Below are the code and all the weights of a small trained network. Each question names an input and a target symbol and asks about switching units off, where a switched-off unit gives its printed mean instead of its output.

import numpy as np


def w(rows, s, z=0):
    codes = np.array(rows[::2]) - 128.0
    scale = np.full(codes.shape[1], s)
    scale[-1] = z or s
    return codes * scale


def f(y):
    return y / 2 * (1 + np.tanh(0.7978845608 * (y + 0.044715 * y**3)))


def softmax(a):
    e = np.exp(a - a.max(-1, keepdims=True))
    return e / e.sum(-1, keepdims=True)


def log_softmax(a):
    a = a - a.max(-1, keepdims=True)
    return a - np.log(np.exp(a).sum(-1, keepdims=True))


def net(x, mask):
    ids = ['ΔΘΠΣΩαβγεζηλμξτψ'.index(c) for c in x.split()]
    T = len(ids)
    res = E[ids] + P[:T]
    r = res
    for j in range(2):
        rows = slice(2 * j, 2 * j + 2)
        q, k, v = (r @ M[0][rows].T for M in (Q, K, V))
        z = softmax(np.where(np.tri(T) > 0, q @ k.T / 2**0.5, -1e9)) @ v
        o = O[0][rows]
        res = res + np.where(mask[j], z, o[:, -1]) @ o[:, :-1]
    y = f(res @ A[0][:, :-1].T + A[0][:, -1])
    res = res + np.where(mask[2:26], y, B[0][:, -1]) @ B[0][:, :-1]
    return log_softmax(res[-1] @ U[:, :-1].T + U[:, -1])


Q, K, V, O, A, B = {}, {}, {}, {}, {}, {}
E = w([
[124,36,95,65,129,97,111,101,140],'Δ',
[84,175,186,116,151,146,198,117,172],'Θ',
[142,146,115,64,169,118,133,118,174],'Π',
[56,112,162,102,176,196,134,131,125],'Σ',
[92,114,65,186,118,147,113,143,104],'Ω',
[79,152,160,143,115,137,131,131,65],'α',
[157,175,191,105,93,152,99,132,189],'β',
[61,45,68,128,160,230,71,146,125],'γ',
[120,141,127,130,160,245,99,145,214],'ε',
[142,143,86,113,125,101,80,135,135],'ζ',
[164,92,126,134,71,164,81,109,130],'η',
[127,115,150,37,133,41,179,94,170],'λ',
[93,99,68,132,182,150,42,179,175],'μ',
[125,189,150,104,149,167,103,144,131],'ξ',
[104,71,104,169,56,59,181,97,134],'τ',
[126,150,177,126,96,70,198,102,199],'ψ',
],0.012)
P = w([
[59,134,157,99,75,47,37,149,158],'0',
[146,125,135,172,214,110,115,64,188],'1',
[166,164,126,98,145,139,128,102,70],'2',
[67,119,116,102,77,114,114,126,176],'3',
[152,62,176,118,176,107,196,249,164],'4',
[161,157,99,97,143,132,129,118,80],'5',
[68,133,103,114,86,131,137,119,181],'6',
[150,96,198,204,222,71,79,49,200],'7',
[154,156,95,98,150,126,130,126,83],'8',
[67,142,91,115,110,143,151,121,189],'9',
[160,67,153,99,168,141,209,219,149],'10',
[149,159,89,102,154,117,128,136,92],'11',
[76,149,78,132,97,146,164,117,191],'12',
],0.012)
Q[0] = w([
[151,66,224,152,136,129,184,190,109],'h1',
[138,80,130,93,58,155,182,249,141],'h1',
[83,84,194,199,166,136,148,53,113],'h2',
[125,68,180,104,83,161,212,250,105],'h2',
],0.017)
K[0] = w([
[125,82,218,199,199,87,110,81,123],'h1',
[98,118,147,180,134,132,69,3,188],'h1',
[82,69,166,112,95,137,181,151,85],'h2',
[98,97,199,161,167,116,87,1,135],'h2',
],0.017)
V[0] = w([
[20,114,188,125,93,147,209,112,133],'h1',
[100,117,138,155,119,117,111,109,185],'h1',
[167,98,128,24,101,84,167,60,217],'h2',
[120,5,84,120,116,160,109,88,108],'h2',
],0.022)
O[0] = w([
[75,97,202,130,100,139,221,254,81,142],'h1',
[127,103,162,165,131,83,115,153,154,253],'h1',
[29,112,253,188,104,215,169,11,70,210],'h2',
[20,225,170,207,192,112,124,165,65,94],'h2',
],0.0085,0.006)
A[0] = w([
[154,120,97,146,96,171,69,132,64,69],'n1',
[112,103,189,131,128,93,109,160,167,185],'n2',
[115,157,80,107,105,159,148,182,120,45],'n3',
[188,202,120,113,84,106,199,93,70,95],'n4',
[176,142,102,147,180,146,160,171,117,133],'n5',
[193,95,122,131,131,136,156,145,129,2],'n6',
[169,135,102,160,153,118,113,102,140,50],'n7',
[118,86,92,126,76,105,113,114,93,102],'n8',
[114,87,130,96,112,106,123,176,166,111],'n9',
[49,145,142,120,110,143,123,117,151,100],'n10',
[129,64,145,132,112,111,118,152,171,102],'n11',
[151,112,155,153,127,176,146,125,131,58],'n12',
[157,187,121,121,60,202,97,135,155,80],'n13',
[104,178,127,121,101,91,136,138,138,126],'n14',
[213,172,172,135,100,148,81,144,32,45],'n15',
[144,93,105,187,165,154,122,142,142,156],'n16',
[124,131,145,153,143,160,131,97,127,176],'n17',
[158,122,126,173,173,93,101,118,163,140],'n18',
[169,122,101,148,82,76,123,112,5,101],'n19',
[118,130,137,31,158,112,113,109,50,58],'n20',
[64,166,82,74,43,148,127,121,154,179],'n21',
[184,163,85,132,184,189,216,131,72,102],'n22',
[59,142,147,109,88,111,102,177,138,118],'n23',
[83,176,112,125,77,152,121,96,101,18],'n24',
],0.013,0.0055)
B[0] = w([
[168,118,89,108,95,92,63,175,38,144],'n1',
[144,145,47,133,173,130,142,180,113,248],'n2',
[41,130,111,83,113,201,190,164,103,147],'n3',
[164,253,148,92,179,116,153,204,130,148],'n4',
[200,88,127,167,88,63,111,61,100,168],'n5',
[88,187,125,188,180,172,171,68,88,145],'n6',
[144,74,113,167,125,118,124,182,222,163],'n7',
[133,143,160,127,142,164,102,130,173,142],'n8',
[145,112,191,211,58,149,78,109,141,198],'n9',
[156,158,178,151,52,137,63,154,128,232],'n10',
[137,170,85,51,157,153,100,133,107,199],'n11',
[101,135,169,152,208,85,74,122,108,180],'n12',
[83,94,150,117,61,136,204,98,131,160],'n13',
[115,113,166,85,129,188,72,109,106,153],'n14',
[110,160,70,248,114,131,149,131,79,134],'n15',
[157,156,152,98,134,88,172,123,121,168],'n16',
[101,69,29,87,73,105,170,101,141,211],'n17',
[75,149,219,93,92,173,155,140,96,197],'n18',
[188,162,113,180,160,206,137,57,169,139],'n19',
[75,91,170,147,140,90,52,43,46,144],'n20',
[43,188,104,185,175,71,123,160,121,199],'n21',
[111,27,156,137,206,132,134,181,205,146],'n22',
[139,117,99,120,148,93,151,48,178,212],'n23',
[198,158,125,88,215,174,123,198,171,160],'n24',
],0.016,0.011)
U = w([
[150,84,144,175,70,121,93,13,128,2],'Δ',
[133,102,203,132,147,140,171,195,172,74],'Θ',
[146,108,86,85,168,119,146,90,163,73],'Π',
[104,45,196,195,118,180,104,141,121,63],'Σ',
[211,71,100,165,147,120,151,156,156,225],'Ω',
[129,126,145,182,169,197,139,152,86,32],'α',
[65,164,141,137,1,169,207,148,70,122],'β',
[128,88,97,88,84,146,110,183,40,141],'γ',
[152,57,134,122,68,140,201,124,179,168],'ε',
[109,184,96,142,80,125,41,139,186,130],'ζ',
[176,128,106,179,44,172,145,103,55,150],'η',
[146,167,189,126,125,93,137,88,84,71],'λ',
[194,111,183,131,38,97,112,157,116,113],'μ',
[84,125,97,194,101,85,161,159,130,210],'ξ',
[183,151,164,136,116,209,164,82,164,213],'τ',
[157,177,107,36,97,148,188,218,93,107],'ψ',
],0.006,0.0027)

Each question gives the input, a string of symbols that net reads in full, and the target symbol t.
The units are the heads (2 rows each of Q, K, V and O) and the neurons (one row each of A and B). Each row of codes is followed by its name. A weight is (code - 128) times the scale printed after its matrix; where a second scale follows, it is the last column's (O, A, B and U).
mask holds one flag per unit, heads first, then neurons. A switched-off unit (its flag False) gives its mean, the last column of its rows in O or B, instead of its output. The means were averaged over made-up inputs and are rounded, as every weight is.
A unit's drop is (log p(t) with every unit on - log p(t) with that unit switched off) / (log p(t) with every unit on - log p(t) with every unit switched off).
The circuit of an input: a set's keep is (log p(t) with only the set's units on - log p(t) with every unit switched off) / (log p(t) with every unit on - log p(t) with every unit switched off). Starting from the 12 units with the biggest drops (on a tie, the unit counted first), units are removed one at a time, each time the one whose removal leaves the highest keep (on an exact tie, the one counted first), for as long as the keep stays at least 0.8.
circuit, biggest first: the units of the circuit, biggest drop first
unit that matters most: the unit with the biggest drop
top k neurons: the k neurons with the biggest drops, biggest first
heads that matter: for each layer, one digit per head in row order, 1 if its drop is at least 0.15 and else 0, layers parted by /
input ξ Π η γ Ω, target Δ: unit that matters most => h2
input Ω Ω Π Σ ξ ξ μ Ω ξ γ Π Ω, target Ω: heads that matter => 10
input ξ τ τ η τ, target ξ: circuit, biggest first => h2, n2, h1, n18
input Π η Θ, target Θ: circuit, biggest first => h1, n22
input λ Π Σ ζ β μ η Θ, target Π: heads that matter => 01
input Ω ξ τ ζ η γ Θ μ, target β: heads that matter => 01
input Ω Ω β Ω Δ ξ Π η ξ β ζ, target β: heads that matter => 11
input μ μ ξ ψ τ Ω μ η ζ α, target ζ: top 4 neurons => n10, n24, n18, n21
input ψ τ γ γ α Π, target Π: top 4 neurons => n17, n24, n9, n18
input ξ Π Π ξ ξ, target Δ: circuit, biggest first => h2, h1
input ξ η Θ Π Π γ ξ η, target Δ: top 2 neurons => n17, n12
input η α ξ η τ Π, target Π: circuit, biggest first => h1, n10
input ε Ω ξ ξ β, target μ: heads that matter => 11
input Π μ ξ α λ ξ ψ ξ, target Σ: circuit, biggest first => h2, n12
input ψ Δ ξ Σ ξ ξ Δ Δ ζ ψ α γ, target γ: unit that matters most => n1
input λ ε ξ τ ξ ζ η Θ, target τ: circuit, biggest first => h2, n6, n21, n18
input ξ γ β ξ β Π ξ η λ ξ Ω, target β: heads that matter => 11
input Ω Θ η β β ε ξ Ω α λ, target ζ: top 2 neurons => n21, n18
input Θ Ω ε Ω λ α ε Σ Δ Ω ψ, target Ω: circuit, biggest first => n2, h1, n18, n21
input Σ Ω τ ξ ε α Π ζ ζ Ω Ω λ, target λ: unit that matters most => n20
input γ Δ ξ Θ ξ τ, target τ: heads that matter => 00
input η η γ, target γ: heads that matter => 10
input γ λ Θ Π Ω, target Σ: heads that matter => 01
input γ τ ξ τ Δ ξ γ Ω, target ζ: heads that matter => 01
input Θ ξ Δ ξ ξ ψ τ, target ζ: heads that matter => 00
